Here is a tiny trained network, its code and every weight. The questions are about switching its units off for an input and a class, where a switched-off unit gives its printed mean instead of its output.

import numpy as np


def w(rows, s, z=0):
    codes = np.array(rows[::2]) - 128.0
    scale = np.full(codes.shape[1], s)
    scale[-1] = z or s
    return codes * scale


def norm(h):
    return h / np.sqrt((h * h).mean(-1, keepdims=True) + 1e-5)


def f(y):
    return np.maximum(y, 0)


def log_softmax(a):
    a = a - a.max(-1, keepdims=True)
    return a - np.log(np.exp(a).sum(-1, keepdims=True))


def net(x, mask):
    res = np.array(x, float).reshape(1, 8) / 4 @ E
    u = 0
    for l in range(2):
        y = f(norm(res) @ A[l][:, :-1].T + A[l][:, -1])
        res = res + np.where(mask[u : u + 7], y, B[l][:, -1]) @ B[l][:, :-1]
        u += 7
    return log_softmax(norm(res)[-1] @ U[:, :-1].T + U[:, -1])


A, B = {}, {}
E = w([
[124,133,129,124,131,125],'x0',
[40,31,215,132,147,113],'x1',
[207,94,144,117,246,127],'x2',
[132,121,128,133,121,126],'x3',
[128,130,129,127,128,127],'x4',
[136,119,126,135,118,124],'x5',
[131,125,127,124,124,132],'x6',
[88,79,2,147,166,104],'x7',
],0.0037)
A[0] = w([
[167,171,2,138,127,123,69],'0.n1',
[92,96,71,114,150,136,73],'0.n2',
[209,211,98,114,98,142,226],'0.n3',
[87,199,130,138,23,142,158],'0.n4',
[52,133,61,115,67,133,121],'0.n5',
[117,105,131,149,140,114,6],'0.n6',
[75,119,145,127,71,129,86],'0.n7',
],0.0087,0.0012)
B[0] = w([
[139,113,254,52,74,169,253],'0.n1',
[111,81,80,148,150,116,192],'0.n2',
[109,115,49,217,171,79,246],'0.n3',
[140,109,53,8,118,86,232],'0.n4',
[82,191,158,236,139,128,223],'0.n5',
[120,163,96,85,148,129,146],'0.n6',
[134,168,135,187,81,151,187],'0.n7',
],0.0089,0.0061)
A[1] = w([
[215,119,186,111,138,229,10],'1.n1',
[94,253,188,75,14,182,85],'1.n2',
[65,148,189,170,145,138,111],'1.n3',
[201,193,128,249,210,133,95],'1.n4',
[61,163,46,148,130,104,124],'1.n5',
[137,84,38,141,197,129,146],'1.n6',
[165,122,224,53,172,165,91],'1.n7',
],0.008,0.0013)
B[1] = w([
[156,203,55,47,107,50,184],'1.n1',
[75,27,194,96,249,184,255],'1.n2',
[156,165,82,106,116,116,191],'1.n3',
[71,120,118,235,87,140,205],'1.n4',
[255,138,145,144,105,123,227],'1.n5',
[74,139,212,64,127,177,216],'1.n6',
[211,159,42,125,71,94,215],'1.n7',
],0.0078,0.0061)
U = w([
[203,164,73,76,87,72,112],'0',
[82,65,199,83,175,166,235],'1',
[100,148,132,255,95,126,1],'2',
],0.0098,0.00025)

Each question gives the input, the list of numbers given to net, and the class t.
The units are the neurons (one row each of A and B). Each row of codes is followed by its name. A weight is (code - 128) times the scale printed after its matrix; where a second scale follows, it is the last column's (A, B and U).
mask holds one flag per neuron, layer by layer. A switched-off neuron (its flag False) gives its mean, the last column of its row in B, instead of its output. The means were averaged over made-up inputs and are rounded, as every weight is.
A unit's drop is (log p(t) with every unit on - log p(t) with that unit switched off) / (log p(t) with every unit on - log p(t) with every unit switched off).
The circuit of an input: a set's keep is (log p(t) with only the set's units on - log p(t) with every unit switched off) / (log p(t) with every unit on - log p(t) with every unit switched off). Starting from the 12 units with the biggest drops (on a tie, the unit counted first), units are removed one at a time, each time the one whose removal leaves the highest keep (on an exact tie, the one counted first), for as long as the keep stays at least 0.8.
units of the circuit, in order: the units of the circuit, biggest drop first
most important unit: the unit with the biggest drop
top k neurons: the k neurons with the biggest drops, biggest first
top k neurons in layer l: the k neurons of layer l with the biggest drops, biggest first
input [1,4,7,2,-4,7,-6,0], class 0: top 2 neurons	0.n3, 0.n5
input [-6,-1,-3,-2,5,-1,-5,7], class 1: top 3 neurons	0.n1, 0.n3, 1.n2
input [1,-5,-6,7,2,-3,3,2], class 1: units of the circuit, in order	1.n2
input [0,1,-7,4,8,-3,-1,-6], class 1: top 2 neurons in layer 1	1.n2, 1.n7
input [-4,7,-7,-7,6,1,7,2], class 2: top 4 neurons	0.n1, 0.n5, 1.n6, 1.n5
input [8,-1,-6,-6,-3,3,5,7], class 1: units of the circuit, in order	0.n1, 1.n2
input [6,-1,-6,8,5,-4,4,4], class 1: top 2 neurons	1.n2, 0.n3
input [4,0,0,-7,-7,6,-5,-7], class 0: top 3 neurons in layer 0	0.n5, 0.n4, 0.n1
input [-1,2,3,1,3,1,1,-5], class 0: top 2 neurons in layer 0	0.n3, 0.n5
input [-2,5,3,2,-8,5,-6,0], class 0: units of the circuit, in order	0.n3, 1.n7
input [1,-7,6,-6,3,4,5,-1], class 2: top 2 neurons	0.n3, 0.n4
input [0,0,5,7,4,-7,-5,-2], class 2: top 2 neurons	0.n4, 0.n1
input [5,3,1,-1,4,4,7,0], class 0: top 3 neurons in layer 0	0.n3, 0.n5, 0.n2
input [4,-3,2,-6,-1,-3,2,-7], class 2: most important unit	1.n4
input [-5,7,2,-1,3,-8,-3,-6], class 0: top 4 neurons	0.n3, 0.n5, 1.n7, 0.n1
input [-8,-3,4,5,-6,-3,8,-1], class 2: top 4 neurons	0.n3, 0.n4, 1.n4, 1.n2
input [-2,-6,-6,1,3,6,-7,1], class 1: top 3 neurons	0.n1, 1.n2, 0.n2
input [3,4,0,4,-1,8,6,6], class 2: top 3 neurons	0.n4, 1.n2, 0.n5
input [7,1,7,-3,-4,-6,4,-7], class 0: top 2 neurons in layer 1	1.n1, 1.n7
input [-5,-2,-2,-1,8,2,6,4], class 1: units of the circuit, in order	0.n1
input [-1,-6,-7,-5,0,-5,2,5], class 1: units of the circuit, in order	0.n1, 1.n2
input [-6,4,7,-1,-2,-5,-1,-7], class 0: top 2 neurons in layer 0	0.n3, 0.n5
input [-6,5,4,-2,-3,-5,-7,-5], class 0: top 2 neurons	0.n3, 0.n5
input [6,-1,4,8,-8,1,-3,-6], class 2: top 2 neurons in layer 0	0.n1, 0.n4
input [0,-2,-7,4,-1,-2,-1,5], class 1: top 2 neurons in layer 0	0.n1, 0.n4
